Below are the code and all the weights of a small trained network. Each question names an input and a target symbol and asks about switching units off, where a switched-off unit gives its printed mean instead of its output.

import numpy as np


def w(rows, s, z=0):
    codes = np.array(rows[::2]) - 128.0
    scale = np.full(codes.shape[1], s)
    scale[-1] = z or s
    return codes * scale


def norm(h):
    return h / np.sqrt((h * h).mean(-1, keepdims=True) + 1e-5)


def f(y):
    return y / 2 * (1 + np.tanh(0.7978845608 * (y + 0.044715 * y**3)))


def softmax(a):
    e = np.exp(a - a.max(-1, keepdims=True))
    return e / e.sum(-1, keepdims=True)


def log_softmax(a):
    a = a - a.max(-1, keepdims=True)
    return a - np.log(np.exp(a).sum(-1, keepdims=True))


def net(x, mask):
    ids = ['ΓΔΛΣΦμξ'.index(c) for c in x.split()]
    T = len(ids)
    res = E[ids] + P[:T]
    u = 0
    for l in range(3):
        r = norm(res)
        for j in range(3):
            rows = slice(3 * j, 3 * j + 3)
            q, k, v = (r @ M[l][rows].T for M in (Q, K, V))
            z = softmax(np.where(np.tri(T) > 0, q @ k.T / 3**0.5, -1e9)) @ v
            o = O[l][rows]
            res = res + np.where(mask[u + j], z, o[:, -1]) @ o[:, :-1]
        u += 3
        y = f(norm(res) @ A[l][:, :-1].T + A[l][:, -1])
        res = res + np.where(mask[u : u + 8], y, B[l][:, -1]) @ B[l][:, :-1]
        u += 8
    return log_softmax(norm(res)[-1] @ U[:, :-1].T + U[:, -1])


Q, K, V, O, A, B = {}, {}, {}, {}, {}, {}
E = w([
[151,54,182,121,155],'Γ',
[142,213,2,38,50],'Δ',
[93,186,123,57,62],'Λ',
[159,178,77,219,251],'Σ',
[109,45,193,145,169],'Φ',
[130,11,46,78,95],'μ',
[57,187,122,69,70],'ξ',
],0.0065)
P = w([
[107,124,120,100,112],'0',
[114,88,121,42,199],'1',
[163,112,132,74,137],'2',
[169,129,67,179,138],'3',
[189,141,130,157,101],'4',
[192,136,163,41,169],'5',
[104,140,148,175,108],'6',
[209,137,133,201,69],'7',
[2,104,85,99,201],'8',
[123,118,166,138,149],'9',
],0.0092)
Q[0] = w([
[192,158,115,137,128],'0.h1',
[62,101,187,86,59],'0.h1',
[172,144,191,166,91],'0.h1',
[73,123,231,198,43],'0.h2',
[223,143,60,249,60],'0.h2',
[102,113,34,135,170],'0.h2',
[102,113,120,167,115],'0.h3',
[71,123,100,169,145],'0.h3',
[155,96,100,156,183],'0.h3',
],0.012)
K[0] = w([
[141,139,130,78,137],'0.h1',
[152,124,111,179,68],'0.h1',
[196,137,123,105,125],'0.h1',
[194,151,184,138,92],'0.h2',
[153,132,151,2,197],'0.h2',
[29,121,156,124,172],'0.h2',
[111,139,118,159,111],'0.h3',
[119,131,86,180,142],'0.h3',
[172,115,134,169,137],'0.h3',
],0.014)
V[0] = w([
[133,129,158,89,147],'0.h1',
[67,120,199,85,107],'0.h1',
[146,143,145,93,192],'0.h1',
[65,78,52,192,155],'0.h2',
[62,112,238,183,157],'0.h2',
[254,84,107,100,140],'0.h2',
[168,60,50,120,121],'0.h3',
[204,118,166,109,97],'0.h3',
[163,106,211,104,123],'0.h3',
],0.006)
O[0] = w([
[83,99,141,99,168,161],'0.h1',
[79,113,170,118,87,158],'0.h1',
[66,155,133,86,174,160],'0.h1',
[218,96,127,187,24,110],'0.h2',
[189,187,185,100,75,4],'0.h2',
[1,87,134,77,95,131],'0.h2',
[59,128,204,94,99,174],'0.h3',
[68,136,107,168,153,111],'0.h3',
[101,120,90,166,146,94],'0.h3',
],0.0058,0.0029)
A[0] = w([
[215,198,133,187,146,111],'0.n1',
[91,156,148,195,195,241],'0.n2',
[214,172,105,172,67,224],'0.n3',
[176,91,67,117,202,69],'0.n4',
[129,151,253,79,94,42],'0.n5',
[83,178,83,138,126,160],'0.n6',
[148,156,99,102,146,2],'0.n7',
[109,24,216,156,165,190],'0.n8',
],0.0072,0.0017)
B[0] = w([
[3,116,76,131,191,150],'0.n1',
[221,192,158,141,144,226],'0.n2',
[124,148,126,40,114,153],'0.n3',
[155,210,152,166,59,198],'0.n4',
[147,223,180,104,89,133],'0.n5',
[163,173,145,71,115,235],'0.n6',
[206,117,138,141,114,132],'0.n7',
[119,201,142,84,35,255],'0.n8',
],0.0048,0.0027)
Q[1] = w([
[118,226,117,74,86],'1.h1',
[151,175,159,1,129],'1.h1',
[189,62,146,86,187],'1.h1',
[154,62,157,54,195],'1.h2',
[139,44,192,107,115],'1.h2',
[111,66,137,93,192],'1.h2',
[128,143,166,111,188],'1.h3',
[120,135,174,161,173],'1.h3',
[186,190,140,79,136],'1.h3',
],0.008)
K[1] = w([
[126,204,173,183,191],'1.h1',
[69,212,134,214,114],'1.h1',
[74,126,32,156,36],'1.h1',
[183,108,3,76,110],'1.h2',
[181,84,125,63,29],'1.h2',
[199,117,77,64,171],'1.h2',
[160,195,132,120,98],'1.h3',
[158,90,141,74,103],'1.h3',
[66,187,89,140,122],'1.h3',
],0.0076)
V[1] = w([
[175,156,156,180,253],'1.h1',
[65,169,128,161,66],'1.h1',
[95,90,158,99,65],'1.h1',
[85,109,96,175,78],'1.h2',
[9,217,213,196,165],'1.h2',
[124,106,27,44,145],'1.h2',
[167,103,51,143,181],'1.h3',
[98,119,143,176,133],'1.h3',
[110,92,74,154,35],'1.h3',
],0.0047)
O[1] = w([
[144,9,108,3,168,126],'1.h1',
[77,167,117,165,72,123],'1.h1',
[58,197,70,171,47,95],'1.h1',
[153,120,30,85,142,70],'1.h2',
[242,84,165,79,129,113],'1.h2',
[61,180,106,243,89,252],'1.h2',
[125,141,196,70,64,100],'1.h3',
[113,87,127,117,85,50],'1.h3',
[219,145,62,111,130,105],'1.h3',
],0.0034,0.0031)
A[1] = w([
[126,57,53,115,83,10],'1.n1',
[97,105,124,121,97,125],'1.n2',
[160,178,161,103,179,140],'1.n3',
[152,41,168,104,71,45],'1.n4',
[95,2,118,168,59,4],'1.n5',
[140,149,135,91,68,108],'1.n6',
[148,185,110,103,125,116],'1.n7',
[101,145,149,201,148,99],'1.n8',
],0.009,0.0021)
B[1] = w([
[254,109,97,131,80,158],'1.n1',
[96,74,121,136,135,164],'1.n2',
[125,154,98,168,82,251],'1.n3',
[164,65,123,77,188,147],'1.n4',
[144,102,94,211,62,165],'1.n5',
[135,97,190,114,81,197],'1.n6',
[164,147,184,151,73,213],'1.n7',
[176,65,120,53,147,164],'1.n8',
],0.0074,0.0032)
Q[2] = w([
[148,56,110,159,115],'2.h1',
[153,106,86,254,238],'2.h1',
[81,42,111,107,53],'2.h1',
[112,121,198,105,201],'2.h2',
[143,245,197,160,249],'2.h2',
[72,70,102,188,206],'2.h2',
[164,84,161,189,148],'2.h3',
[152,96,98,78,15],'2.h3',
[118,133,134,140,223],'2.h3',
],0.0096)
K[2] = w([
[46,111,135,92,90],'2.h1',
[158,56,99,9,132],'2.h1',
[84,164,97,150,67],'2.h1',
[144,174,170,110,198],'2.h2',
[115,136,176,85,209],'2.h2',
[135,170,90,62,100],'2.h2',
[121,161,95,148,143],'2.h3',
[114,108,174,144,201],'2.h3',
[153,133,51,81,95],'2.h3',
],0.012)
V[2] = w([
[76,137,135,180,165],'2.h1',
[133,102,169,197,138],'2.h1',
[131,140,145,253,110],'2.h1',
[95,91,177,158,181],'2.h2',
[144,129,121,226,151],'2.h2',
[158,64,169,178,128],'2.h2',
[134,76,158,188,91],'2.h3',
[110,80,224,124,174],'2.h3',
[151,125,93,70,92],'2.h3',
],0.0078)
O[2] = w([
[142,244,81,92,119,152],'2.h1',
[85,195,136,97,115,60],'2.h1',
[176,230,95,151,83,234],'2.h1',
[129,192,153,143,55,4],'2.h2',
[147,133,113,183,3,111],'2.h2',
[48,168,63,172,50,8],'2.h2',
[151,128,218,72,116,54],'2.h3',
[109,181,112,124,35,18],'2.h3',
[132,72,176,235,162,175],'2.h3',
],0.0047,0.0026)
A[2] = w([
[117,149,108,99,85,190],'2.n1',
[186,127,215,173,73,227],'2.n2',
[48,114,78,112,104,218],'2.n3',
[211,213,82,131,112,118],'2.n4',
[202,83,118,234,156,151],'2.n5',
[111,193,53,161,105,61],'2.n6',
[111,157,207,96,181,117],'2.n7',
[255,98,134,174,41,6],'2.n8',
],0.0072,0.002)
B[2] = w([
[134,71,154,178,133,175],'2.n1',
[190,89,70,181,201,222],'2.n2',
[148,73,130,187,117,172],'2.n3',
[191,119,92,209,160,255],'2.n4',
[63,158,254,135,70,198],'2.n5',
[153,110,72,91,108,163],'2.n6',
[123,167,68,131,105,206],'2.n7',
[43,151,98,119,133,184],'2.n8',
],0.0069,0.0035)
U = w([
[19,175,197,92,60,212],'Γ',
[36,38,79,147,251,90],'Δ',
[51,223,103,96,196,6],'Λ',
[215,17,139,47,153,125],'Σ',
[208,162,242,136,7,52],'Φ',
[100,2,115,228,49,243],'μ',
[225,155,88,228,183,137],'ξ',
],0.0096,0.0021)

Each question gives the input, a string of symbols that net reads in full, and the target symbol t.
The units are the heads (3 rows each of Q, K, V and O) and the neurons (one row each of A and B). Each row of codes is followed by its name. A weight is (code - 128) times the scale printed after its matrix; where a second scale follows, it is the last column's (O, A, B and U).
mask holds one flag per unit, layer by layer, with each layer's heads first. A switched-off unit (its flag False) gives its mean, the last column of its rows in O or B, instead of its output. The means were averaged over made-up inputs and are rounded, as every weight is.
A unit's drop is (log p(t) with every unit on - log p(t) with that unit switched off) / (log p(t) with every unit on - log p(t) with every unit switched off).
The circuit of an input: a set's keep is (log p(t) with only the set's units on - log p(t) with every unit switched off) / (log p(t) with every unit on - log p(t) with every unit switched off). Starting from the 12 units with the biggest drops (on a tie, the unit counted first), units are removed one at a time, each time the one whose removal leaves the highest keep (on an exact tie, the one counted first), for as long as the keep stays at least 0.8.
units of the circuit, in order: the units of the circuit, biggest drop first
most important unit: the unit with the biggest drop
top k neurons: the k neurons with the biggest drops, biggest first
k most important neurons of layer l: the k neurons of layer l with the biggest drops, biggest first
which heads matter: for each layer, one digit per head in row order, 1 if its drop is at least 0.15 and else 0, layers parted by /
input ξ Δ ξ Λ ξ Φ Φ μ Σ, target ξ: units of the circuit, in order => (0.h2)
input μ Φ Σ Γ Γ, target Σ: units of the circuit, in order => (0.n8, 1.h1, 1.n4)
input Σ Γ Λ, target Σ: which heads matter => 110 / 100 / 000
input μ Σ ξ μ Φ Φ, target μ: which heads matter => 010 / 000 / 000
input Λ Γ Δ Λ Δ Λ ξ ξ, target Λ: 2 most important neurons of layer 0 => (0.n4, 0.n8)
input ξ Φ ξ ξ, target Φ: which heads matter => 010 / 010 / 001
input Φ ξ Δ μ μ μ Δ Γ ξ Φ, target Γ: units of the circuit, in order => (0.h2, 0.n8)
input Γ Δ Γ, target Γ: 2 most important neurons of layer 2 => (2.n2, 2.n4)
input Δ ξ ξ ξ Σ Σ ξ Σ, target Δ: which heads matter => 000 / 100 / 100
input Σ ξ μ μ Γ Σ Δ, target Σ: which heads matter => 001 / 110 / 000
input Γ Σ ξ Φ ξ Φ ξ Δ Λ Φ, target Δ: top 2 neurons => (0.n6, 1.n7)
input Σ Δ Δ ξ Φ Φ Λ Σ Σ Φ, target Σ: top 2 neurons => (0.n8, 1.n4)
input ξ Σ ξ Φ Λ, target ξ: which heads matter => 010 / 010 / 000
input ξ ξ Σ Φ Δ Φ, target Φ: units of the circuit, in order => (0.n8)
input Σ Δ μ Γ ξ Φ Γ, target ξ: top 2 neurons => (0.n8, 2.n2)
input μ μ Λ Σ Σ ξ, target Σ: which heads matter => 011 / 100 / 000
input ξ ξ Σ ξ ξ ξ, target ξ: which heads matter => 000 / 000 / 000
input Δ Γ Γ Φ, target Γ: which heads matter => 110 / 000 / 000
input Λ Δ μ ξ μ Σ Γ Δ, target Σ: units of the circuit, in order => (1.h1, 1.h2)
input Δ ξ Γ ξ Γ Φ, target ξ: most important unit => 0.n4
input Λ Δ Δ, target Δ: which heads matter => 010 / 010 / 010
input ξ Γ ξ Σ Σ Δ μ Λ, target Δ: units of the circuit, in order => (0.h2, 1.h1)
input Δ Γ Γ ξ Σ Σ μ μ Δ, target μ: top 3 neurons => (1.n5, 1.n8, 0.n2)
input ξ Σ μ Φ Γ μ Φ Λ Λ, target Φ: which heads matter => 010 / 000 / 000
input μ Σ Δ ξ Γ, target Δ: which heads matter => 111 / 000 / 000
input μ Φ Φ Γ Γ, target Φ: which heads matter => 010 / 110 / 000
input Σ ξ Σ ξ ξ μ ξ Δ Γ ξ, target Δ: most important unit => 0.h2
input Γ ξ Σ Σ Λ Δ Φ, target Λ: 3 most important neurons of layer 0 => (0.n8, 0.n2, 0.n1)
